Here is a tiny trained network, its code and every weight. The questions are about switching its units off for an input and a class, where a switched-off unit gives its printed mean instead of its output.

import numpy as np


def w(rows, s, z=0):
    codes = np.array(rows[::2]) - 128.0
    scale = np.full(codes.shape[1], s)
    scale[-1] = z or s
    return codes * scale


def norm(h):
    return h / np.sqrt((h * h).mean(-1, keepdims=True) + 1e-5)


def f(y):
    return np.maximum(y, 0)


def log_softmax(a):
    a = a - a.max(-1, keepdims=True)
    return a - np.log(np.exp(a).sum(-1, keepdims=True))


def net(x, mask):
    res = np.array(x, float).reshape(1, 7) / 4 @ E
    u = 0
    for l in range(3):
        y = f(norm(res) @ A[l][:, :-1].T + A[l][:, -1])
        res = res + np.where(mask[u : u + 7], y, B[l][:, -1]) @ B[l][:, :-1]
        u += 7
    return log_softmax(norm(res)[-1] @ U[:, :-1].T + U[:, -1])


A, B = {}, {}
E = w([
[107,122,155,129,79,142,137,172,111,139,88,133],'x0',
[138,117,85,155,115,118,140,140,85,99,95,127],'x1',
[74,136,17,216,105,167,133,192,249,171,220,167],'x2',
[94,97,150,130,99,153,179,83,2,185,239,171],'x3',
[51,155,127,140,62,26,70,17,108,185,118,61],'x4',
[113,95,139,128,130,124,136,147,128,119,128,109],'x5',
[127,128,133,141,154,120,112,128,124,112,140,133],'x6',
],0.0063)
A[0] = w([
[153,94,192,135,129,151,200,56,38,140,171,155,127],'0.n0',
[155,116,125,68,130,159,137,137,133,75,150,188,3],'0.n1',
[62,122,109,174,61,47,99,73,171,134,130,104,81],'0.n2',
[82,146,131,77,84,33,47,58,67,148,110,30,115],'0.n3',
[198,150,159,45,192,125,63,131,113,118,29,52,182],'0.n4',
[99,101,182,108,131,79,168,104,9,205,183,143,69],'0.n5',
[48,116,75,124,125,160,119,150,43,203,253,140,22],'0.n6',
],0.0059,0.0025)
B[0] = w([
[129,128,88,2,224,124,80,139,149,173,134,130,213],'0.n0',
[28,182,143,110,76,71,38,117,187,121,184,131,156],'0.n1',
[108,160,115,74,173,115,83,217,43,132,152,61,207],'0.n2',
[174,165,191,237,82,157,152,139,178,143,137,103,254],'0.n3',
[57,164,169,140,71,155,164,72,141,62,118,160,235],'0.n4',
[200,121,91,159,158,96,133,187,111,187,127,168,218],'0.n5',
[18,137,135,159,63,88,205,98,130,73,112,141,210],'0.n6',
],0.0082,0.0074)
A[1] = w([
[132,88,140,199,139,191,181,101,86,200,182,190,125],'1.n0',
[87,186,125,165,129,174,12,173,154,110,77,57,84],'1.n1',
[187,104,166,41,174,204,148,130,77,78,94,211,197],'1.n2',
[240,108,133,196,124,220,128,176,255,91,100,108,205],'1.n3',
[153,106,67,149,128,109,166,214,184,134,149,175,255],'1.n4',
[172,124,134,126,158,73,59,118,57,222,87,66,63],'1.n5',
[65,72,111,97,130,212,189,91,130,44,100,204,106],'1.n6',
],0.0065,0.0028)
B[1] = w([
[185,113,201,99,103,97,54,113,130,1,89,121,180],'1.n0',
[99,165,92,82,214,155,90,179,148,132,152,93,229],'1.n1',
[143,184,47,123,207,148,92,189,183,182,132,126,197],'1.n2',
[62,104,151,208,93,72,179,35,60,181,167,119,251],'1.n3',
[139,158,189,83,171,208,128,81,66,171,98,81,254],'1.n4',
[166,79,105,106,118,229,160,161,159,25,196,173,179],'1.n5',
[180,134,154,108,89,159,123,138,177,27,201,188,200],'1.n6',
],0.0085,0.0074)
A[2] = w([
[130,169,204,140,108,186,129,97,88,80,201,128,238],'2.n0',
[22,166,138,212,103,91,162,50,23,178,127,112,113],'2.n1',
[76,148,36,118,175,152,140,171,179,130,79,61,189],'2.n2',
[111,118,110,118,86,177,126,125,254,78,109,208,22],'2.n3',
[227,75,161,186,85,114,91,154,98,204,151,132,7],'2.n4',
[219,160,141,110,136,115,82,148,158,82,102,128,122],'2.n5',
[196,149,191,114,106,157,179,132,75,83,162,211,195],'2.n6',
],0.0078,0.0022)
B[2] = w([
[145,2,116,195,80,54,158,82,52,135,101,102,249],'2.n0',
[41,113,216,94,125,144,35,69,111,194,3,35,228],'2.n1',
[188,151,108,39,174,203,117,149,197,164,123,143,175],'2.n2',
[166,49,79,120,146,71,240,107,14,116,170,237,160],'2.n3',
[199,59,151,97,123,118,228,102,154,57,231,180,141],'2.n4',
[17,115,129,184,17,110,147,68,77,97,117,76,157],'2.n5',
[176,165,53,155,118,96,149,171,219,88,143,196,205],'2.n6',
],0.0077,0.013)
U = w([
[183,58,139,171,36,72,207,105,107,56,198,206,80],'0',
[31,88,227,181,56,125,83,46,58,206,73,18,25],'1',
[165,195,74,44,199,207,33,254,201,194,172,129,254],'2',
],0.0094,0.00088)

Each question gives the input, the list of numbers given to net, and the class t.
The units are the neurons (one row each of A and B). Each row of codes is followed by its name. A weight is (code - 128) times the scale printed after its matrix; where a second scale follows, it is the last column's (A, B and U).
mask holds one flag per neuron, layer by layer. A switched-off neuron (its flag False) gives its mean, the last column of its row in B, instead of its output. The means were averaged over made-up inputs and are rounded, as every weight is.
A unit's drop is (log p(t) with every unit on - log p(t) with that unit switched off) / (log p(t) with every unit on - log p(t) with every unit switched off).
The circuit of an input: a set's keep is (log p(t) with only the set's units on - log p(t) with every unit switched off) / (log p(t) with every unit on - log p(t) with every unit switched off). Starting from the 12 units with the biggest drops (on a tie, the unit counted first), units are removed one at a time, each time the one whose removal leaves the highest keep (on an exact tie, the one counted first), for as long as the keep stays at least 0.8.
circuit, biggest first: the units of the circuit, biggest drop first
most important unit: the unit with the biggest drop
top k neurons: the k neurons with the biggest drops, biggest first
k most important neurons of layer l: the k neurons of layer l with the biggest drops, biggest first
drop of u: that unit's drop, to one decimal
input [-6,-7,-2,-2,0,-3,-1], class 0: 2 most important neurons of layer 0 : 0.n4, 0.n5
input [-8,1,1,0,-8,-8,7], class 1: top 4 neurons : 0.n4, 0.n0, 0.n6, 0.n2
input [-8,-1,0,1,3,-2,7], class 0: circuit, biggest first : 2.n1, 1.n3
input [-3,2,4,0,8,3,3], class 2: 2 most important neurons of layer 1 : 1.n3, 1.n1
input [2,-6,-6,6,8,8,-8], class 0: top 2 neurons : 1.n5, 0.n5
input [0,2,3,3,0,5,-8], class 0: most important unit : 1.n6
input [7,-4,5,1,-2,4,-3], class 0: top 2 neurons : 0.n3, 1.n6
input [-8,-2,0,-7,-4,6,-5], class 0: 2 most important neurons of layer 0 : 0.n4, 0.n3
input [0,-3,-8,0,-7,2,8], class 0: top 2 neurons : 0.n4, 1.n6
input [-7,-3,1,-2,-8,-2,-6], class 1: top 2 neurons : 1.n3, 0.n0
input [7,-3,5,-5,8,8,-6], class 2: drop of 0.n2 : 0.4
input [8,7,5,-4,2,7,7], class 2: drop of 0.n3 : 0.1
input [-6,1,-2,7,-5,-2,1], class 2: drop of 0.n0 : 1.4
input [-3,8,-3,2,6,-1,-4], class 0: most important unit : 1.n5
input [-4,0,6,-5,6,4,-5], class 2: drop of 0.n2 : 0.2
